Below is a small trained network, with its code and all its weights. Each question gives an input and a target symbol and asks what happens when units are switched off, that is, made to give their printed mean instead of their output.

import numpy as np


def w(rows, s, z=0):
    codes = np.array(rows[::2]) - 128.0
    scale = np.full(codes.shape[1], s)
    scale[-1] = z or s
    return codes * scale


def f(y):
    return y / 2 * (1 + np.tanh(0.7978845608 * (y + 0.044715 * y**3)))


def softmax(a):
    e = np.exp(a - a.max(-1, keepdims=True))
    return e / e.sum(-1, keepdims=True)


def log_softmax(a):
    a = a - a.max(-1, keepdims=True)
    return a - np.log(np.exp(a).sum(-1, keepdims=True))


def net(x, mask):
    ids = ['ΛΠδεηθω'.index(c) for c in x.split()]
    T = len(ids)
    res = E[ids] + P[:T]
    r = res
    for j in range(2):
        rows = slice(3 * j, 3 * j + 3)
        q, k, v = (r @ M[0][rows].T for M in (Q, K, V))
        z = softmax(np.where(np.tri(T) > 0, q @ k.T / 3**0.5, -1e9)) @ v
        o = O[0][rows]
        res = res + np.where(mask[j], z, o[:, -1]) @ o[:, :-1]
    y = f(res @ A[0][:, :-1].T + A[0][:, -1])
    res = res + np.where(mask[2:14], y, B[0][:, -1]) @ B[0][:, :-1]
    return log_softmax(res[-1] @ U[:, :-1].T + U[:, -1])


Q, K, V, O, A, B = {}, {}, {}, {}, {}, {}
E = w([
[124,197,105,146,142,172,75,40,113,211],'Λ',
[87,155,147,131,160,63,102,73,122,98],'Π',
[166,169,154,167,127,79,102,168,165,127],'δ',
[102,87,118,114,211,144,53,73,148,146],'ε',
[168,133,169,119,55,132,146,153,148,3],'η',
[27,111,191,109,101,107,54,114,177,169],'θ',
[111,162,144,42,118,101,88,164,116,161],'ω',
],0.023)
P = w([
[179,207,133,160,200,174,221,94,101,118],'0',
[102,115,66,144,87,141,94,80,204,124],'1',
[53,59,98,147,91,144,143,126,255,111],'2',
[154,89,113,133,94,161,89,116,194,159],'3',
[178,145,123,116,108,160,72,101,183,160],'4',
[142,156,158,132,93,142,122,108,197,145],'5',
],0.0092)
Q[0] = w([
[135,148,160,109,86,148,45,124,212,119],'H0',
[161,3,90,213,166,186,159,183,17,120],'H0',
[96,158,199,72,96,159,68,200,138,158],'H0',
[155,73,80,233,140,141,149,126,83,117],'H1',
[106,88,105,109,45,197,188,177,75,153],'H1',
[179,115,116,131,83,149,115,57,211,40],'H1',
],0.0073)
K[0] = w([
[81,248,208,95,177,180,185,172,146,209],'H0',
[152,100,1,174,39,93,57,102,190,75],'H0',
[108,101,170,197,149,153,147,107,96,89],'H0',
[123,124,37,137,21,121,64,77,230,147],'H1',
[73,135,48,148,135,29,153,84,47,115],'H1',
[179,100,223,93,103,76,107,127,167,188],'H1',
],0.0062)
V[0] = w([
[159,88,84,168,174,128,147,75,63,90],'H0',
[149,213,141,157,119,109,166,141,89,184],'H0',
[206,132,77,169,119,173,89,122,194,181],'H0',
[157,122,140,120,147,179,133,164,143,78],'H1',
[172,178,131,244,121,122,137,134,137,127],'H1',
[99,121,141,172,129,162,51,135,109,85],'H1',
],0.011)
O[0] = w([
[89,165,215,98,213,142,211,112,134,194,91],'H0',
[143,137,162,109,141,60,133,112,2,83,254],'H0',
[32,111,100,144,73,185,185,130,134,141,20],'H0',
[189,117,94,139,14,154,222,111,192,139,112],'H1',
[172,135,81,234,136,114,144,159,96,172,137],'H1',
[133,133,144,128,176,98,198,52,197,98,165],'H1',
],0.0086,0.0054)
A[0] = w([
[143,110,186,150,166,171,112,84,113,76,64],'N0',
[100,135,124,136,156,148,154,137,198,127,187],'N1',
[180,105,141,179,126,40,155,100,166,129,144],'N2',
[128,175,116,143,200,125,106,174,89,150,103],'N3',
[142,144,120,120,132,105,186,254,112,193,216],'N4',
[82,66,113,61,123,197,133,109,143,148,63],'N5',
[67,51,41,182,169,246,98,115,143,156,7],'N6',
[90,90,108,45,74,192,72,148,122,147,37],'N7',
[29,77,147,177,100,85,91,192,140,140,183],'N8',
[121,139,113,87,163,130,153,156,55,100,2],'N9',
[185,97,53,82,80,113,134,102,213,141,84],'N10',
[132,140,99,172,201,124,142,59,126,140,172],'N11',
],0.0081,0.0014)
B[0] = w([
[155,104,119,81,102,95,134,136,111,177,220],'N0',
[183,99,133,156,116,134,182,2,188,62,171],'N1',
[141,169,180,162,167,157,105,91,155,121,254],'N2',
[108,79,78,104,70,132,105,218,104,139,211],'N3',
[32,150,163,121,206,201,95,191,123,95,164],'N4',
[155,160,145,99,27,155,136,188,82,111,168],'N5',
[139,159,184,131,170,133,109,179,99,206,175],'N6',
[83,141,176,189,15,87,203,92,59,117,196],'N7',
[135,87,96,120,115,144,82,113,147,129,184],'N8',
[153,93,151,108,113,66,77,14,144,56,164],'N9',
[84,192,156,137,61,59,177,173,156,158,203],'N10',
[145,48,123,144,143,129,176,147,75,177,247],'N11',
],0.0078,0.0067)
U = w([
[151,92,63,193,73,224,102,166,74,110,253],'Λ',
[75,132,123,81,92,38,171,223,78,129,103],'Π',
[147,130,128,254,101,104,125,228,160,134,81],'δ',
[181,108,196,104,177,145,91,161,154,147,137],'ε',
[179,155,164,177,96,201,144,102,138,95,109],'η',
[186,42,157,173,74,61,57,58,159,115,77],'θ',
[71,156,131,106,57,128,6,175,176,121,164],'ω',
],0.0053,0.003)

Each question gives the input, a string of symbols that net reads in full, and the target symbol t.
The units are the heads (3 rows each of Q, K, V and O) and the neurons (one row each of A and B). Each row of codes is followed by its name. A weight is (code - 128) times the scale printed after its matrix; where a second scale follows, it is the last column's (O, A, B and U).
mask holds one flag per unit, heads first, then neurons. A switched-off unit (its flag False) gives its mean, the last column of its rows in O or B, instead of its output. The means were averaged over made-up inputs and are rounded, as every weight is.
A unit's drop is (log p(t) with every unit on - log p(t) with that unit switched off) / (log p(t) with every unit on - log p(t) with every unit switched off).
The circuit of an input: a set's keep is (log p(t) with only the set's units on - log p(t) with every unit switched off) / (log p(t) with every unit on - log p(t) with every unit switched off). Starting from the 12 units with the biggest drops (on a tie, the unit counted first), units are removed one at a time, each time the one whose removal leaves the highest keep (on an exact tie, the one counted first), for as long as the keep stays at least 0.8.
units of the circuit, in order: the units of the circuit, biggest drop first
most important unit: the unit with the biggest drop
k most important neurons: the k neurons with the biggest drops, biggest first
heads that matter: for each layer, one digit per head in row order, 1 if its drop is at least 0.15 and else 0, layers parted by /
drop of u: that unit's drop, to one decimal
input η Π ω Π δ, target δ: units of the circuit, in order => [H1; N10; H0]
input ε θ θ, target η: units of the circuit, in order => [H0; N1]
input θ ω η Π, target ω: units of the circuit, in order => [H0; N10; N1]
input Π Π η θ, target ε: units of the circuit, in order => [H0]
input η η Π δ, target δ: units of the circuit, in order => [H1; N10]
input η η ω Π ε, target δ: units of the circuit, in order => [H0; N10; N6; H1]
input θ Π Π ω ω Π, target ω: units of the circuit, in order => [H0; H1]
input Π Λ ε δ, target ε: units of the circuit, in order => [H0; N7]
input Π ε Π, target ε: units of the circuit, in order => [H0; H1]
input Λ Π Π Π θ Λ, target Π: units of the circuit, in order => [H0; N2]
input η θ Λ, target δ: units of the circuit, in order => [H0; N6; N10; H1]
input Π ε η Π Π η, target ε: units of the circuit, in order => [H0; N7]
input ε ε ω η θ, target η: units of the circuit, in order => [H0; N1; H1]
input θ ω η, target ω: 3 most important neurons => [N10; N11; N1]
input η ω ω ω Π δ, target ω: units of the circuit, in order => [H0; N11]
input θ ε ω Λ, target ω: units of the circuit, in order => [H0; H1]
input ε η ε, target η: most important unit => N1
input η Π Π Π Π, target δ: heads that matter => 01
input Π Π η δ, target ε: 4 most important neurons => [N2; N4; N7; N10]
input η ε δ ε, target δ: most important unit => H0
input Λ ω Π Π η, target Π: 2 most important neurons => [N2; N1]
input ε Π ε Π ε, target η: 3 most important neurons => [N1; N5; N7]
input Λ ε ε, target Π: 2 most important neurons => [N5; N2]
input η Π δ Π, target δ: 2 most important neurons => [N10; N9]
input ε Π Π, target η: 2 most important neurons => [N1; N5]
input θ ω ε, target ω: drop of H0 => 1.0
input η Π Λ, target δ: most important unit => H1
input ε Π η Π Λ Π, target η: drop of H0 => 0.5
input δ Π Λ Π, target Λ: drop of H1 => 0.6
